[128 = 0]

q782_q239: [129 110 126 135 146 144 138 109 123 146 134 154 145 149 116 126 141  84
 117 142 163 137 126 103 152 117 139 146 117 144]
q594_q26: [133 152 132 120 106 107  92 184 129 141 132  97 178 123 134 108  97 217
 137 148  57  79 188 138  73 118 104 133 132 108]
q427_q323: [155 139 144 115 139 104 130 136 151 114 146 125  88 112 146  81  86 132
  83 114 146 100 133 164 141 144 101 112 143 133]
q594_q26: [165 172 110 120  95 116 124 125  80 143 206 109  58  80 109 142 123 188
 143 119 110 161 148 155  88 108 125 107  95 107]
q427_q323: [118 132  93 160 104 156 127  79 124 110  79 142 117 107 130 169 157 124
 213  95 173 174 106 132 124 117 153  77 102  90]
q427_q323: [148 129 139 104 156 118 137 160 164 126 126 135 156 126 133  80 101 135
 112 138 147 121 149 129 138 131 102 133 151 112]
q427_q323: [136 146 124 119  98 101 132 138  94 106 218 108   4  92 122 150 109 116
  95 122  61 112  89 174 138 176 113 115 115 166]
q205_q810: [143 137 127 130 124 130 122 118 122 140 129 130 137 122 127 123 129 152
 133 123 151 139 149 129 114 105 130 124 117 113]
q205_q810: [145 140 134 134 147 129 120 113 112 172 130 120 162 154 124  84 109 149
  98 139 150 101 179 112  99  80 134 142 128 134]
q782_q239: [144 146 149  91 122 101 128 173 141 114 150 105 117 100 135 121 118 187
 109 125  97 142 137 148 109 139 104 137 149 107]
q594_q26: [110 127 135 130 148 126 143 110 116 133 120 105 104 152 130 116 123  99
  94 124 114 108 109 120 126 128 141 138 154 161]
q594_q26: [148 131 123 105 153 143 161 116 147 124 113 147 136 108 119 124 152 128
 158 113 204 213 120 113 139 107 133 120 137  81]
q427_q323: [139 144 110 125 133 135 142 123  95 153 173 123 107 125 102 126 129 125
 136 142 120 145 137 116 115 110 135 131 116 130]
q782_q239: [119 124  91 130 105 143 131 161 123 115 159 148 127 104 103 171 144 114
 202 152  85 153 111 122 143 158 122 116  98 109]
q782_q239: [126 133 137 125 122 123 137 104 112 120 135 114  80 120 132 146 141 127
 108 106 133 149 103 139 125 128 140 126 133 138]
q427_q323: [142 134 145 113 151 115 132 141 117 156 164 116 130 146 121  89 105 131
  70 148 116 100 154 121 120 114 120 158 141 153]
q427_q323: [162 135 150 116 121 102 114 142 102 153 218 130  89 125 122 106 101 138
  47 147 109  91 155 147 131 128 108 156 107 167]
q205_q810: [119 158  88 103 146 136 163 172 141 116 117  99 134 104 107 114 118 150
 214 138  84 164 124 116 101 135 118  99 162  75]
q782_q239: [106 127  97 166 128 142 115 119 140 124  79 129 152 146 135 107  99 101
 177 132 113  67 135 128 126 136 129  90 127 131]
q205_q810: [151 145 133 104 113 121 131 137 125 123 149 125 115  92 124 147 146 181
 141 114 144 187 134 138 111 116 124 126 120  90]
q205_q810: [134 117 135 116  83 114 101 179 109 126 204 145 125 107 114 182 146 152
 120 159  62 129 131 137 138 159 110 160  86 140]
q594_q26: [122 115 143 126 138 127 131 123 130 131 124 131 135 144 131 127 134 110
  98 131 134 122 121 120 139 129 132 147 136 147]
q782_q239: [114 111 143 146 124 119 129  90 137  94 112 131  61 132 154 135 120  72
  85  96 143  98  76 159 167 165 132 111 136 171]
q594_q26: [134 134 129 116 151 136 157 104 120 136 128 124 110 128 119 124 144 117
 122 116 166 175 115 114 127 107 143 132 142 121]
q205_q810: [ 96 109 153 150  90 107  86 136 127 104 113 113 117 144 158 158 120 130
  86 123  61  51 112 155 131 168 124 138 125 177]
q782_q239: [120 150 105 121 155 142 167 106  97 148 135 100  99 134 102 121 137 114
 149 128 124 165 115 103 104 102 151 124 149 124]
q427_q323: [ 86 112 126 126 119 138 128 151  86 151 150 111 158 160 100 184 170 119
 130 168  42 133 115  83 112 128 152 183 125 161]
q594_q26: [153 149 104 143  80 134  97 127  90 150 174 139 130  97 110 163 141 187
 175 135 121 150 167 136  95 101 130 114  67  99]
q594_q26: [142 152 141  98 146 103 159 129 119 116 171  94  38 109 128 102 105 125
  77 110 113 136 102 154 126 143 118 124 162 145]
q782_q239: [126 116 128 131 137 134 137 117 128 129 134 142 121 136 124 130 134  93
 117 132 144 131 114 121 150 134 132 134 125 142]
q205_q810: [123 133 132  90 151 119 158 172 129 127 162 109 118 125 110 122 129 124
 116 150  82 149 113 114 129 145 117 155 159 130]
q205_q810: [ 92 110 134 116 168 130 174 117 160  86  82 115  86 142 140 120 129  50
 114 108 131 134  53 126 170 172 134 121 187 151]
q594_q26: [107 101 169 110 152  97 127 172 180  92 108 118 127 152 160  90  88  89
  51 135  85  49 102 149 169 190  96 150 180 175]
q427_q323: [ 83  94 139 128  86 127 105 167 116 108 137 131 151 136 125 216 175 124
 136 152  39 127  93 116 141 172 135 170 111 154]
q205_q810: [120 105 140 165 102 125  82 119 111 147 140 146 151 160 138 136 117 111
  86 147 105  48 150 132 138 133 129 148  91 180]
q782_q239: [148 146 158  75 153 102 156 158 133 126 163  99  98 112 125 105 123 162
  76 124 119 163 126 134 116 127 113 154 169 121]
[129 109 111 155 108 145 128  89 115 115 149 168  81 117 122 168 149  68
 144 118 162 146  90 137 172 148 140 109  85 145] -> q594_q26
[129 124 103 117 161 148 155 152 129 152 149 144 166 141  95 109 129  94
 160 168 126 146 138  89 140 121 126 143 130 119] -> q782_q239
[143 131 121 139 136 141 132  95 130 137 111 143 133 126 129 116 132 123
 141 114 188 149 137 124 130 103 137 111 118 111] -> q205_q810
[ 91 113 116 158 106 151 118  95 128 110  56 131 153 136 139 181 169 122
 185 107 137 149 102 116 123 125 158 111 120 115] -> q427_q323
[131 131 138 111 142 120 147 128 128 123 142 118  98 124 127 121 128 118
 102 122 129 142 111 131 135 135 127 136 146 136] -> q782_q239
[130 133 129 130 120 127 118 131 115 141 136 123 141 131 125 132 130 149
 126 134 116 123 145 124 111 115 131 136 120 128] -> q594_q26
[153 135 134 118 112 123 120 132 114 139 168 138 121 108 120 142 139 159
 121 130 141 157 144 134 122 115 124 137 103 116] -> q594_q26
[138 119 136 143 111 128 106 111 146 116 102 150 140 119 148 134 130 138
 131 109 170 125 135 145 139 127 125 112 109 116] -> q427_q323
[135 140 137 139  97 117  95 123 119 131 119 116 136 119 143 136 125 186
 126 114 121 112 156 147  95 111 128 120 113 118] -> q205_q810
[112 126 120 138 145 141 148  95 116 133 109 120 111 145 123 128 137  92
 129 120 142 136 106 113 131 119 149 125 141 142] -> q594_q26
[117 116 141 126 182 122 166 102 151 114 110 119  77 157 141  71  93  40
  65 116 152  87  86 133 170 154 126 124 179 176] -> q782_q239
[155 135 117 156 104 135 110  79 136 116 108 156 105 100 146 130 125 138
 156  90 207 142 135 159 135 114 130  78  92 100] -> q427_q323
[162 119 143 134 111 124  98 127 135 141 150 165 155 120 135 122 124 149
 105 132 174 120 166 139 140 114 114 135  89 122] -> q427_q323
[158 129 138 155  95 127  77 109  97 171 160 151 165 136 129 130 126 172
 101 140 152  97 193 131 106  85 130 143  70 136] -> q205_q810
[158 139  97 150 118 152 118  99 120 152 128 162 155 113 115 123 133 144
 186 126 195 159 166 121 119  87 135  98  82  87] -> q205_q810
[139 105 112 165  76 145  95  96 128 109 133 188 118 101 134 187 157 109
 172 113 178 149 114 149 166 143 132  99  55 117] -> q205_q810
[115 111 166 127 135 109 112 133 163 107  79 118 147 148 165 107 111 130
  74 113 129  79 124 144 138 146 118 138 160 149] -> q427_q323
[120 110 137 149 153 118 108 145 188 112  69 138 173 160 163  54  62  92
 103 135 132  17 147 146 156 158  98 109 155 149] -> q782_q239

q925q203: [124 125 133 127 123 129 142 139 106 134 140 120 136 115 124 137 145 120
 119 122 133 117 141 134 126 123 130 123 133 138]
q925q203: [122 122 110 154 124 120 112 103 152 137 130 142 121 150 111 103  88 128
 116 112 126 126 158 118 157 120 118 142 103 118]
q605q706: [101 134 118 133 172 150 130 116  92  70 135 172 124 113 113 153 102 135
 172 136 142 137 115 112 120 131 138 125 110 115]
q925q203: [136 130 135 114 132 131 121 129 142 126 115 119 125 129 147 128 140 130
 138 141 117 139 100 132 115 134 127 130 142 125]
q889q431: [130 141 118 127 164 134 123 139 126 122 103 117 106 161 180 106 127 135
 139 141 118 120  81 117  98 146 111 135 184  96]
q925q203: [ 97 104 112 142 118 112 136 138 111  84 172 114 119 113 112 148 118 114
 100 124 143 142 157 119 156 143 146 124  88  87]
q889q431: [144 142 125 116 118 116 129 151 121 139 123 122 132 138 132 128 141 145
 128 115 138 123 118 127 121 124 123 116 150 135]
q583q910: [119 118 109 131 135 117 120 146 129 112 140 105 116 147 153 119 127 125
 121 120 117 134 118 119 136 135 118 133 144  88]
q605q706: [103 133 114 118 122 106 155 170  49  85 180 119 139 108 106 172 153 129
 122  90 174 124 144 124 131 116 135 110 130 127]
q583q910: [132 157 135 137 112  98 135  94 135 153 109 117 107 160 128 102 119 128
  85 123 176 117 128 135 107 136 120 152 145 157]
q925q203: [111 119 127 136 114  99 127 110 154  97 136  89  91 140 147 120 119 112
  77 155 149 154 116 126 126 170 142 146 112  86]
q605q706: [ 84 116 137 126 133 128 151 109  66 116 177 114 149  98 111 154 159  82
 129  89 141 120 156 152 129  84 115 159 129 170]
q925q203: [146 121 125 114 143 154 102 135 149 148 114 147 153 129 135 122 132 138
 185 113  75 131 114 130 139  94 107 126 140 139]
q925q203: [115 126 119 140 125 119 134 127 116 108 143 133 120 125 112 135 113 129
 113 127 149 129 145 120 137 138 138 124 107 114]
q605q706: [152 159 108 100 126  94 108 169 145  73 108 126  98 159 148 140 119 186
 137 145 164 167  59 100 110 173 143  97 142  75]
q605q706: [135 167  97 112 144 108 133 188  79  42 131 169 111 132 107 174 105 200
 154 134 197 148  89  84 113 169 161  67 121  79]
q889q431: [128  99 121 154  70 102 122 118 170 138 157 127 130 115  74 127  98 124
  75 122 136 141 200 125 189 134 152 118  43 116]
q605q706: [138 142 125 121 118 115 132 146 119 121 126 132 126 131 120 137 130 148
 124 125 151 129 122 122 123 136 136 111 130 128]
q889q431: [141 154 143 134 128 122 116  71 178 126  81 152  99 147 122 108  90 144
 119 169 158 146 101 125 105 161 142 143 107 140]
q583q910: [117 152 139 151 142 126 145  80 118 150 105 133 106 150 134  99 110 113
  98 138 164 101 133 134  97 137 120 159 149 157]
q583q910: [ 95 136 133 160 197 174 143  74 102 104 104 174 107 125 137 117  86 110
 153 168 132 107 119 118  95 146 131 152 131 125]
q889q431: [158 149  98 125 111  99 116 182 131 138 121 126 123 168 133 114 119 175
 120 101 143 120 121 105 138 133 118  96 155 101]
q605q706: [133 156 133 117 150 132 116 100 137  98  98 164 116 135 121 135 106 153
 162 148 153 149  86 121 103 140 135 131 123 139]
q605q706: [129 139 133 125  91 105 164 160  68 151 161 120 153 107  89 154 161 129
  96  88 174  98 176 139 133 105 134 107 130 174]
q889q431: [147 123 128 130  68  94 128 142 152 154 143 113 136 125  93 129 131 138
  82 112 147 132 170 132 161 128 141 111  91 139]
q583q910: [126 126 126 131 129 136 124 121 125 130 134 150 142 119 105 134 119 130
 146 114 123 127 145 128 142 109 126 127 110 144]
q583q910: [151 136 122 113  66  71 120 152 149 163 141  80 130 156 126 115 154 138
  79  86 150 134 139 138 145 115 114 129 142 141]
q583q910: [122 128 103 133 117  94 114 138 136 123 143  99 113 165 144 109 121 130
 104  98 136 134 126 120 142 125 108 142 145 100]
q583q910: [143 126 148  99 142 155 128 147 142  81 108 148 127  86 132 170 139 151
 167 191 117 163  80 122 107 169 170  90 103 104]
q925q203: [107 100 131 102 130 142 155 193  59  81 185 111 159  65 120 195 182 115
 151 119 117 136 135 133 136 119 149  92 120 112]
q889q431: [126 130 113 118 151 137 131 169  88 121 139 125 140 132 148 136 148 135
 157 104 113 113 114 121 122 110 111 116 170 117]
q889q431: [ 99  98  99 165 156 146 112 112 142  92 144 152 113 132 121 117  72 119
 136 137 101 135 153 103 164 140 132 134  84  68]
[161 126 150  96  89 132 126 150 143 142 128 144 164  85  88 165 156 149
 150 130 121 146 137 141 142 113 152  91  90 168] -> q583q910
[ 88 114 132 129 147 137 140 105  86 107 162 124 140 105 121 146 142  89
 141 106 127 127 142 143 128  97 117 157 125 149] -> q605q706
[130 112 115 131 133 134 100 120 163 128 127 134 131 140 132 114 111 128
 150 118  91 143 126 123 153 114 114 138 116 111] -> q925q203
[123  84  78 124  97 104  94 193 128 133 197  98 165 140 117 130 141 126
 143  35  71 137 174 121 212  64  91 119 119  90] -> q583q910
[131 133 134 117 132 131 134 138 117 119 125 127 129 119 133 140 141 132
 135 137 133 131 113 129 114 134 134 120 136 130] -> q925q203
[132 129 124 121 126 126 118 131 136 111 129 140 130 124 116 139 121 141
 143 128 130 144 121 123 136 128 134 120 111 123] -> q583q910
[118 126 139 127 142 139 120  89 142 130 119 132 127 127 134 120 125 109
 143 134 115 136 117 139 120 117 119 156 127 147] -> q605q706
[105 141 116 104 129  98 137 155  75  68 165 111 125 123 126 167 152 134
 133 101 173 149 103 125 117 125 130 125 140 118] -> q605q706
[116 118 133 132 134 139 130 112 125 120 136 136 133 112 118 136 125 115
 135 132 122 131 138 132 133 123 132 135 110 134] -> q889q431
[129 132 113 126 142 131 125 152 111 121 131 133 131 138 137 128 127 140
 146 114 122 121 120 117 129 122 119 118 148 113] -> q889q431
[116 162 114 119 169 134 129 131  85  46 121 189 115 121 103 167  95 172
 179 141 181 149  89  99 105 149 151 103 111 113] -> q605q706
[174 140 134 133 111 130 113 128 189 172  78 140 119 151 134  96 107 160
 117 159 116 123 120 120 126 153 135 109 127 125] -> q605q706
[119 120 142 112 121 131 159 162  79 121 155 105 145  92 129 162 175 112
 120 127 135 118 135 141 116 126 140 112 141 139] -> q925q203
[163 134 125 104 157 156  72 114 200 141  75 155 134 156 159 102 114 156
 207 137  60 156  64 124 125 110 101 137 149 125] -> q925q203
[121  99 102 130  89  95 150 217  84 129 191  65 139 123 137 144 169 119
  75  87 127 110 171 123 163 127 128  96 144  81] -> q605q706
[127 143 129 152 116 113 140 102 127 156 119 132 115 147 115 104 107 125
  87 124 163 104 156 128 124 134 126 140 127 148] -> q925q203
[123  87 107 130 113 136 119 172 112 154 177 116 172 113 114 134 149 111
 147  67  70 114 181 133 185  69 103 119 122 125] -> q583q910
[111 122 120 147 114 100 125 104 152 106 136 105  94 146 133 114 103 116
  79 143 153 145 133 122 136 161 138 146 104  93] -> q925q203
[139 121 143 119 119 130 124 122 151 168 117  95 133 135 157 109 157 108
 119 128  98 123 118 148 119 117 111 147 158 145] -> q925q203
[112  77 138 159  61 108 131  96 175 144 171 107 133  93  73 130 111  89
  55 134 123 144 218 142 193 134 159 136  25 124] -> q889q431

q499q736: [150 138 110  68 140 121 108 155 125 112 118 155 138 128 182  97 120 129
 151  99 142  96 148 132 140 157 167 132 110 117]
q108q781: [ 97 111 120 163 109 135 133 121 119 154  66 144 115 132  93 151 114 112
 123 178 145 163 140 135 129  98 104 129 100 112]
q108q781: [148  87 135  65 126 166 144 132 145 130 134  64 161 107 120 144 143 148
 154  71 113  81 160 124 133 193 151 133 105 153]
q313q755: [102 148 145 195 118 121 118 113 120 128 126 150 102 157 102 149 136 111
 112 172 138 153 113 119 125  83 102 137 160 118]
q108q781: [157 186 130 128 138 112 116 146 120  96 180 161 120 147 185 116 147 140
 121 113 135 127 101 119 111 118 148 116 160 131]
q108q781: [174 104 143  87  60 111 151  99 109 208  96 160 104 148  41 167 154 132
 159 185 168  82 185 125 171 108  67 160 115 143]
q499q736: [205  81 123  35 124  29 128 186 101 182 151 152 142  87 139  63 140 173
 122 159  97  82  97 114 110 130  83 104 113 138]
q499q736: [149 159 111 134 132 100 114 134 121 117 134 166 109 128 167 101 114 129
 118 133 145 128 119 143 152 100 135 122 146 124]
q499q736: [ 86 125 157 202  77 193 171  65 132 164 100 104 109 164  20 230 154 111
 131 174 150 173 157 121 118 100  82 146 120 140]
q108q781: [160 174 160 129 108 140 112 123 123 107 173 144 111 176 136 163 177 132
 144 114 155  81 143 105 143 127 139 152 182 143]
q355q710: [116  80 129 102 148 117 111 141 136 128 114  98 147 105 123  99 113 125
 133 113 103  98 132 126 140 158 134 138 123 122]
q313q755: [120  64 153  85 126  60  99 194  94 173  94 159 148 133  99 101 154 131
 133 200 100 104 107  76  71 135  82 133 103  96]
q326q263: [129 145 115 127 105 178 171 110 131 140 112 121 132 130 117 175 134 136
 136 122 146 170 147 140 104 132 132 111  81 140]
q313q755: [210 103 111  45 119 116 146 169 127 139 151  96 149  82 173 113 143 184
 131  86 119  83 130 136 133 160 142  98 108 167]
q499q736: [120  81 153 136 105 123 159 120 123 177 127  96 137 120  51 159 151 140
 120 169 103 141 117 108  92 123  71 124 113 140]
q499q736: [102 165 122 181 157 153 109 110 147  71 150 112 119 132 168 120 108 112
 113  88 128 142 115 144 151 122 168 130 169 127]
q108q781: [106 102 137 135 136 143 123 114 141 123 124  94 136 122 105 130 122 118
 132 113 115 113 137 127 143 145 131 143 137 129]
q499q736: [109 119 136 122 169 160 113 132 155  75 165  64 157 113 161 113 124 128
 129  53  94 105 119 124 127 181 177 131 150 136]
q326q263: [182 119 127  72  90 126 197  97 126 192 158 120 134 110  73 150 146 160
 141 134 125 133 141 137 112 135  82 112  87 163]
q326q263: [113 135 123 130 129 168 150 120 137 120 126 107 141 127 130 152 130 130
 132 107 126 156 133 131 103 146 144 117 101 132]
q54q503: [126 104 141 109 122 124 141 122 127 152 132 117 139 126  91 132 137 129
 137 137 114 121 132 117 114 142 107 134 115 130]
q355q710: [146 166 115 190 123 158 120 108 143  85 143 104  97 123 167 150 120 136
 104  95 155 126 130 159 189  95 157 122 183 157]
q54q503: [140 159 140 128  99 136 157 126 111 152 138 160 123 157 107 169 162 137
 134 160 144 159 125 110  80 113 104 118 107 131]
q313q755: [ 73 156 126 164 142 139 130  84 135 123 119 158 119 153 102 122 101  85
 135 141 133 169 133 136 126 117 126 146 122  98]
q54q503: [119 138 143  86 136 117 118 132 121 131 137 161 141 156 122 113 139 111
 157 129 126 109 139 105 105 156 132 149 117 105]
q326q263: [118 126 132 127 142 133 114 128 135 110 133 118 133 130 137 119 124 120
 133 109 122 112 131 125 137 143 144 138 141 124]
q313q755: [109 115 111 131 139 129 132  98 141 133 110 121 126 110 112 105  89 110
 130 120 125 134 141 154 162 129 128 137 119 121]
q54q503: [171 129 127  53 111  93 103 177 101 145 105 187 130 147 158 112 150 137
 157 147 154  77 152 108 128 141 133 139 109 114]
q499q736: [127 131 125 136 129 120 126 129 126 129 127 135 124 127 130 123 124 127
 122 136 128 135 121 130 128 118 123 125 130 125]
q355q710: [116 112 119 131 147 134 127 122 142 116 130  99 137 105 135 110 106 126
 122 103 111 129 124 141 140 141 140 125 128 130]
q355q710: [ 78 157 113 185 155 215 133 104 161  61 124  73 137 125 167 159 106 113
 120  60 131 171 134 150 130 149 193 119 128 132]
q54q503: [ 76 104 168 119 131 140 137 101 131 151 135 119 150 160  49 145 147  99
 155 144 102 127 138  92  85 162 101 161 114 107]
q313q755: [132 193 118 164 126 169 150  84 143  99 163 130 111 142 147 152 123 124
 124  94 150 159 133 152 143 114 152 122 145 144]
q326q263: [166 144 110 110  73 157 206 101 118 188 114 142 121 123  87 187 144 155
 134 157 156 183 148 146  96 108  91  96  59 155]
q355q710: [102 149 109 139 127 159 160 113 130 133 107 142 133 130 126 145 113 119
 129 134 136 192 130 140  91 126 133 110  76 116]
q54q503: [113 226 148 101 137 135 159  99 118 122 203 206 138 196 129 133 158 106
 159 125 131 178 113  97  35 145 131 131 105 101]
q355q710: [170 182 136 150 109 100 145 109 117 136 188 163 100 145 129 134 150 143
 112 147 140 139 103 129 127  83 100 117 168 147]
q326q263: [121 149 125  87 153 149 139 133 137 105 158 123 157 130 160 115 130 128
 145  81 112 138 124 121  86 175 163 120 101 122]
q355q710: [158 182 137 152 105 120 139 116 116 130 166 163 102 156 132 152 154 138
 120 147 151 141 116 125 123  90 112 122 157 141]
q108q781: [136 122 153 115 157 100 109  98 147 110 202  99 132 125 113  84 125 120
 132  86  94  68 118 124 168 151 128 158 195 139]
q313q755: [134 113 132 145 121 125 120 134 127 129 121 113 121 121 124 136 132 135
 118 135 129 116 126 128 144 116 121 128 146 137]
q108q781: [145 120 120 116  88 124 147 128 110 174  83 160 115 134  97 155 135 133
 137 176 157 138 152 131 129 105  97 126  92 128]
q355q710: [122 125 108 129 128 130 145 119 130 140 110 132 128 112 125 122 106 126
 123 134 129 157 128 146 125 121 124 115  99 125]
q326q263: [184 108 136  73 102  92 159 105 124 182 163 128 126 113  79 118 140 150
 140 138 120  90 139 131 148 129  82 134 129 155]
q54q503: [ 48  84 169 159 142 157 140  80 147 141 133  76 150 143  30 149 129  92
 139 133  86 140 132 103 100 159 100 162 128 114]
q313q755: [172  83 124 106 118 123 121 159 130 131 121  80 133  91 144 130 137 164
 118 110 122  81 132 133 160 137 132 117 140 159]
q326q263: [103 150 117 139 146 145 135 151 125 106 125 137 143 130 166 130 127 128
 119 124 120 182 103 121  67 134 149 100  95 112]
q54q503: [160 196 126  84 126 115 164 119 117 136 191 184 133 152 148 120 148 138
 142 122 131 159 111 120  70 133 125 110 104 127]
[ 79 136 124 160 154 177 127 138 141  87 118  98 148 129 157 145 122 119
 121  99 115 172 115 124  87 150 167 114 109 116] -> q326q263
[113 186 130 101 138 130 148 118 119 127 158 187 139 165 138 121 137 111
 150 130 130 170 120 112  62 143 135 125  93 102] -> q313q755
[143 113 142 124 120 132 115 161 122 120 128 109 133 130 141 147 156 146
 125 126 127 104 125 109 118 136 134 125 140 139] -> q313q755
[103 118 155 165 122 132 101 150 118 118 113 125 124 154 116 155 155 121
 122 155 129 121 121  98 112 119 122 140 152 118] -> q313q755
[126 118 110  87 102 102 164 135 102 196  77 192 132 131  90 128 122 124
 142 197 139 178 136 125  76 114  83 113  41 102] -> q355q710
[109 161 118 100 122 201 119 116 138  97  84 145 134 165 154 163 126 101
 176  84 177 113 196 134 150 170 192 157  95 112] -> q499q736
[119 184 146 144 110 157 143 124 116 122 145 166 123 180 126 177 167 123
 140 144 151 163 127 103  73 121 129 127 119 121] -> q355q710
[162 104 142  88 138 119 130 140 138 122 178  80 148 106 135 114 146 155
 129  86  98  81 118 118 130 163 133 125 150 155] -> q499q736
[ 81 114 150 153 134 147 123 109 135 127 120 112 134 147  86 144 131 104
 135 135 117 134 134 112 116 139 121 149 132 114] -> q54q503
[164 113 131  92  98 138 179  95 133 173 149 104 133 113  76 152 141 149
 140 124 125 123 147 137 129 138  96 124 104 159] -> q326q263
[ 70 136 122 208 122 147 117 127 120 123  66 150 109 147 117 158 114 101
 110 178 149 188 123 130 116  85 121 126 118 101] -> q108q781
[161 169 119  64 146  71 109 160 108 124 158 206 132 144 184  69 129 128
 144 130 132 112 114 117 106 135 140 125 121 104] -> q326q263
[183 152 116  72  81 141 174  94 122 174 127 160 116 137 100 157 139 141
 159 131 168 118 176 146 149 127 111 132  91 149] -> q326q263
[111  97 133 103 140 125 120 140 129 133 114 117 147 122 118 115 125 122
 139 125 111 116 133 117 116 155 130 136 110 116] -> q355q710
[ 83 181 113 161 146 171 145  63 150 102 136 141 120 147 124 129  91  88
 139  98 142 173 146 157 143 129 155 142 121 113] -> q313q755
[102 163 146 171 112 158 157 102 125 134 144 139 122 161  94 177 152 120
 125 151 134 181 118 114  79 111 109 124 121 126] -> q54q503
[124 138 138 126 134 127 132 125 129 124 151 129 133 136 125 127 137 127
 130 123 118 132 118 118 108 135 126 128 132 127] -> q355q710
[131 202 134 107 127 105 156 121 107 142 174 213 128 172 133 122 149 120
 141 158 133 183 102 107  46 117 110 115  98 104] -> q313q755
[148 151 117 154 110  90 129 124 111 149 122 177  97 132 126 121 121 130
 111 176 149 148 115 140 142  73  97 119 140 126] -> q499q736
[123  94  75 119  89 117 172 152 100 204  10 177 123  95 107 142  95 136
 118 217 155 216 138 155  91  84  84  83   8 107] -> q108q781
[100 166  86  82 151 148  89 159 122  90  53 204 135 152 212  95  89  91
 167 107 174 134 172 142 137 157 204 140  70  73] -> q499q736
[189 156  93  91 140 101 157 127 134 125 182 130 129  85 181  84 108 162
 112  90 117 138 102 162 135 124 137  89 123 155] -> q54q503
[118  90 140 149 134 118 143 129 132 143 145  83 139 102  96 129 132 142
 104 139  90 144  96 121 103 125  98 112 133 141] -> q326q263
[207 189 128  73 114 160 157 161 124  99 199 123 143 136 204 162 184 183
 137  67 142 117 121 116  83 158 170  91 122 169] -> q313q755
[153 169 128 150 114 119 142 112 123 130 160 151 107 139 133 138 138 137
 116 139 142 144 115 135 130  95 114 118 150 141] -> q355q710
[145 165 140 143 104 185 138  86 143 108 150 108 112 155 120 181 149 127
 146  88 162 102 168 137 172 134 151 150 160 156] -> q499q736
[107 157 150 182 118 141 106 115 124 110 128 146 104 170 117 159 146 109
 126 147 151 126 132 115 141 102 127 150 171 121] -> q108q781
[190  99 142  77 110  89 143 143 120 163 168 111 134 107 109 119 156 166
 127 131 110  82 119 117 129 135  94 121 140 159] -> q499q736
[ 62 142 137 194 123 199 138  87 143 110  97 107 123 157  92 185 124  95
 133 126 143 171 150 130 122 127 141 144 121 118] -> q499q736
[114 141 114 160 120 173 124 125 135 105  91 118 119 132 149 160 120 122
 127 115 156 144 149 144 148 121 158 126 122 130] -> q355q710
